Below are the code and all the weights of a small trained network. Each question names an input and a class and asks about switching units off, where a switched-off unit gives its printed mean instead of its output.

import numpy as np


def w(rows, s, z=0):
    codes = np.array(rows[::2]) - 128.0
    scale = np.full(codes.shape[1], s)
    scale[-1] = z or s
    return codes * scale


def norm(h):
    return h / np.sqrt((h * h).mean(-1, keepdims=True) + 1e-5)


def f(y):
    return np.maximum(y, 0)


def log_softmax(a):
    a = a - a.max(-1, keepdims=True)
    return a - np.log(np.exp(a).sum(-1, keepdims=True))


def net(x, mask):
    res = np.array(x, float).reshape(1, 4) / 4 @ E
    u = 0
    for l in range(3):
        y = f(norm(res) @ A[l][:, :-1].T + A[l][:, -1])
        res = res + np.where(mask[u : u + 8], y, B[l][:, -1]) @ B[l][:, :-1]
        u += 8
    return log_softmax(norm(res)[-1] @ U[:, :-1].T + U[:, -1])


A, B = {}, {}
E = w([
[126,128,129],'x0',
[182,119,26],'x1',
[2,211,81],'x2',
[240,219,164],'x3',
],0.0049)
A[0] = w([
[97,4,159,16],'0.n0',
[67,36,105,253],'0.n1',
[105,132,199,208],'0.n2',
[155,121,113,34],'0.n3',
[78,196,107,182],'0.n4',
[121,177,143,137],'0.n5',
[95,156,110,179],'0.n6',
[63,46,188,29],'0.n7',
],0.011,0.0043)
B[0] = w([
[180,114,118,181],'0.n0',
[81,40,143,253],'0.n1',
[142,145,249,204],'0.n2',
[176,152,109,131],'0.n3',
[63,116,82,214],'0.n4',
[142,106,80,166],'0.n5',
[120,180,133,184],'0.n6',
[161,104,158,178],'0.n7',
],0.013,0.0068)
A[1] = w([
[206,82,115,171],'1.n0',
[165,104,131,146],'1.n1',
[204,128,179,110],'1.n2',
[105,247,127,12],'1.n3',
[47,130,140,114],'1.n4',
[171,117,125,205],'1.n5',
[167,85,155,5],'1.n6',
[65,135,150,66],'1.n7',
],0.011,0.0035)
B[1] = w([
[211,177,84,254],'1.n0',
[167,159,131,196],'1.n1',
[165,168,122,241],'1.n2',
[50,214,70,189],'1.n3',
[99,168,167,238],'1.n4',
[178,60,81,213],'1.n5',
[1,78,131,174],'1.n6',
[75,158,185,191],'1.n7',
],0.0074,0.0041)
A[2] = w([
[113,74,128,213],'2.n0',
[197,183,168,12],'2.n1',
[142,193,128,189],'2.n2',
[110,64,131,22],'2.n3',
[160,188,141,109],'2.n4',
[91,64,6,47],'2.n5',
[119,34,139,3],'2.n6',
[25,147,67,71],'2.n7',
],0.014,0.0039)
B[2] = w([
[123,34,125,224],'2.n0',
[126,166,159,187],'2.n1',
[116,183,96,202],'2.n2',
[158,248,166,175],'2.n3',
[67,143,183,178],'2.n4',
[112,158,2,213],'2.n5',
[202,175,108,201],'2.n6',
[161,96,189,255],'2.n7',
],0.01,0.006)
U = w([
[198,21,210,134],'0',
[25,65,206,205],'1',
[194,37,3,75],'2',
[3,50,23,30],'3',
[181,217,248,45],'4',
[32,252,173,119],'5',
[222,203,82,252],'6',
[77,232,8,144],'7',
],0.02,0.0033)

Each question gives the input, the list of numbers given to net, and the class t.
The units are the neurons (one row each of A and B). Each row of codes is followed by its name. A weight is (code - 128) times the scale printed after its matrix; where a second scale follows, it is the last column's (A, B and U).
mask holds one flag per neuron, layer by layer. A switched-off neuron (its flag False) gives its mean, the last column of its row in B, instead of its output. The means were averaged over made-up inputs and are rounded, as every weight is.
A unit's drop is (log p(t) with every unit on - log p(t) with that unit switched off) / (log p(t) with every unit on - log p(t) with every unit switched off).
The circuit of an input: a set's keep is (log p(t) with only the set's units on - log p(t) with every unit switched off) / (log p(t) with every unit on - log p(t) with every unit switched off). Starting from the 12 units with the biggest drops (on a tie, the unit counted first), units are removed one at a time, each time the one whose removal leaves the highest keep (on an exact tie, the one counted first), for as long as the keep stays at least 0.8.
units of the circuit, in order: the units of the circuit, biggest drop first
unit that matters most: the unit with the biggest drop
top k neurons in layer l: the k neurons of layer l with the biggest drops, biggest first
drop when u is switched off: that unit's drop, to one decimal
input [-5,1,-1,-8], class 2: top 2 neurons in layer 0 -> 0.n2, 0.n0
input [6,0,-6,1], class 4: units of the circuit, in order -> 0.n1
input [2,0,-4,3], class 4: units of the circuit, in order -> 0.n1, 2.n4
input [-1,3,3,7], class 7: top 2 neurons in layer 0 -> 0.n2, 0.n1
input [-1,2,-1,3], class 6: top 3 neurons in layer 0 -> 0.n1, 0.n4, 0.n2
input [-3,7,-2,-8], class 2: top 2 neurons in layer 0 -> 0.n4, 0.n0
input [-8,4,4,0], class 3: top 2 neurons in layer 0 -> 0.n2, 0.n4
input [0,7,-2,1], class 6: top 3 neurons in layer 0 -> 0.n1, 0.n4, 0.n5
input [1,2,8,0], class 3: top 3 neurons in layer 0 -> 0.n4, 0.n2, 0.n5
input [5,1,6,2], class 7: top 3 neurons in layer 0 -> 0.n1, 0.n2, 0.n4
input [-5,0,-8,1], class 4: top 3 neurons in layer 2 -> 2.n5, 2.n1, 2.n0
input [-3,1,-4,-7], class 2: top 2 neurons in layer 0 -> 0.n2, 0.n0
input [1,8,2,6], class 7: drop when 0.n1 is switched off -> 0.2
input [7,-6,4,8], class 5: unit that matters most -> 0.n1
input [6,-7,-4,-5], class 0: drop when 2.n0 is switched off -> 0.0
input [-1,0,-8,3], class 4: drop when 1.n4 is switched off -> -0.1
